W =
[[-50 -48 -47 -48 -48 -50 -49 -50 -49 -48]
 [  4  24 -16  22 -14   8  19   4  21  17]
 [ 48  30  61  34  59  45  37  48  32  38]
 [ -8 -22   2 -17  -1 -10 -15 -10 -22 -13]
 [ -3  10 -15   9 -14   0   7  -4   8   7]
 [ 72  51  73  64  67  70  67  63  47  71]]
Indices start at 1.
row 1 col 1: -50
row 3 col 8: 48
row 2 col 2: 24
row 6 col 6: 70
row 5 col 1: -3
row 2 col 10: 17
row 4 col 3: 2
row 2 col 6: 8
row 3 col 6: 45
row 4 col 7: -15
row 4 col 4: -17
row 3 col 7: 37
row 2 col 1: 4
row 4 col 8: -10
row 3 col 9: 32
row 6 col 4: 64
row 2 col 4: 22
row 2 col 3: -16
row 5 col 5: -14
row 6 col 9: 47
row 6 col 5: 67
row 5 col 9: 8
row 3 col 10: 38
row 1 col 9: -49
row 5 col 7: 7

a =
[[ -7   8  31  33   0   1   4 -36   4 -26]
 [  6  30  -9  -4 -13  22  10  45  10 -15]
 [ 33 -27  19  -2 -12  -9 -24 -10  -4  18]
 [ 29   3   3  16  12 -29 -70  29  12 -26]]
Indices start at 1.
(1, 1) => -7
(3, 4) => -2
(2, 6) => 22
(2, 7) => 10
(4, 3) => 3
(4, 8) => 29
(4, 2) => 3
(4, 5) => 12
(3, 1) => 33
(1, 3) => 31
(2, 8) => 45
(1, 10) => -26
(2, 10) => -15
(3, 6) => -9
(1, 9) => 4

x =
[[-18 -18 -14   2   2  -3 -11  -4   5  -6  -8 -45  11  10  -5]
 [  0  11 -13   6 -16   9 -16   2 -11   4 -12 -68   4 -13   2]
 [-11 -18 -14   8  15   1  12 -10  -5  -9   6  48   5  -3   6]
 [ -1  -8 -10   1   3 -12 -12 -13 -14 -13  -6 -33   9 -16  -6]]
Rows and columns are counted from 1.
row 1 col 1 => -18
row 2 col 7 => -16
row 1 col 10 => -6
row 1 col 9 => 5
row 4 col 9 => -14
row 4 col 13 => 9
row 1 col 2 => -18
row 1 col 12 => -45
row 4 col 1 => -1
row 4 col 3 => -10
row 3 col 14 => -3
row 3 col 2 => -18
row 2 col 6 => 9
row 4 col 14 => -16
row 2 col 12 => -68
row 3 col 4 => 8
row 4 col 2 => -8
row 2 col 4 => 6
row 2 col 9 => -11
row 3 col 12 => 48
row 4 col 5 => 3
row 2 col 5 => -16
row 1 col 13 => 11

X =
[[ 0.10  0.04 -0.07 -0.16  0.07 -0.03 -0.02 -0.02  0.07  0.03  0.07 -0.09
  -0.02 -0.06  0.02]
 [ 0.04 -0.04  0.04 -0.01  0.04  0.17 -0.07  0.13  0.12  0.02  0.10 -0.01
   0.07 -0.06  0.02]
 [ 0.02  0.17 -0.04  0.01 -0.01 -0.01  0.08  0.03 -0.04  0.08 -0.01  0.02
  -0.01  0.07  0.12]
 [ 0.04 -0.15  0.08  0.03  0.03  0.09 -0.02  0.01 -0.21  0.06  0.12  0.21
   0.01  0.02  0.05]
 [-0.17  0.23  0.21  0.17  0.04 -0.14  0.16 -0.08 -0.07  0.00  0.06 -0.02
   0.00 -0.13 -0.05]
 [ 0.16 -0.01  0.04  0.19  0.00 -0.12  0.05  0.07  0.09  0.00 -0.03 -0.09
   0.04 -0.06  0.03]
 [-0.05 -0.03  0.04  0.04  0.07 -0.02  0.14  0.08  0.00  0.09 -0.04  0.15
  -0.03  0.05  0.04]
 [ 0.07  0.01  0.05  0.09  0.06 -0.15 -0.05 -0.02  0.09  0.02  0.09  0.06
   0.01 -0.06 -0.03]
 [ 0.20  0.21 -0.25 -0.03  0.01  0.19  0.06  0.14  0.00  0.06  0.05  0.08
   0.11  0.11 -0.01]
 [-0.02 -0.03  0.01  0.01  0.01 -0.08  0.11  0.00 -0.15 -0.04 -0.01 -0.09
   0.00 -0.09 -0.06]
 [ 0.02  0.07  0.01 -0.05  0.04 -0.01  0.04  0.01  0.08 -0.01  0.00 -0.08
   0.06  0.08  0.10]
 [-0.01 -0.07  0.13  0.07  0.02  0.17  0.03  0.04 -0.03  0.07 -0.03  0.01
  -0.02  0.02  0.02]
 [ 0.02  0.14 -0.23  0.17  0.02 -0.18  0.00  0.04  0.10  0.04 -0.01 -0.10
   0.07  0.14  0.04]
 [-0.02  0.10 -0.02  0.01  0.05  0.28 -0.04 -0.01 -0.05 -0.02  0.02  0.07
   0.08  0.06  0.06]
 [ 0.08 -0.08 -0.01 -0.04  0.08 -0.01 -0.05  0.09 -0.09 -0.01  0.04 -0.01
   0.07 -0.07  0.07]]
Indices start at 1.
row 1 col 1: 0.10
row 5 col 12: -0.02
row 7 col 7: 0.14
row 6 col 12: -0.09
row 11 col 8: 0.01
row 1 col 3: -0.07
row 5 col 9: -0.07
row 11 col 13: 0.06
row 10 col 5: 0.01
row 11 col 1: 0.02
row 10 col 9: -0.15
row 2 col 3: 0.04
row 8 col 2: 0.01
row 10 col 1: -0.02
row 13 col 13: 0.07
row 13 col 14: 0.14
row 5 col 4: 0.17
row 13 col 1: 0.02
row 10 col 14: -0.09
row 1 col 15: 0.02
row 12 col 3: 0.13
row 3 col 13: -0.01
row 4 col 3: 0.08
row 6 col 15: 0.03
row 12 col 10: 0.07
row 7 col 13: -0.03
row 12 col 12: 0.01
row 1 col 9: 0.07
row 2 col 13: 0.07
row 15 col 14: -0.07
row 8 col 13: 0.01
row 2 col 1: 0.04
row 7 col 10: 0.09
row 15 col 13: 0.07
row 5 col 11: 0.06
row 4 col 14: 0.02
row 14 col 7: -0.04
row 5 col 2: 0.23
row 7 col 5: 0.07

grid =
[[  7  -2  -6  -8  -6]
 [  1   2  -3   4 -11]
 [  5   5   1   1   9]
 [ 51 -39  46   1 -50]
 [-44  73  57 -71  30]
 [ 42 -39 -53  55 -32]]
Indices start at 1.
row 1 col 1	7
row 6 col 2	-39
row 5 col 1	-44
row 5 col 3	57
row 2 col 4	4
row 5 col 5	30
row 2 col 1	1
row 6 col 4	55
row 6 col 5	-32
row 3 col 3	1
row 4 col 3	46
row 5 col 4	-71
row 4 col 4	1
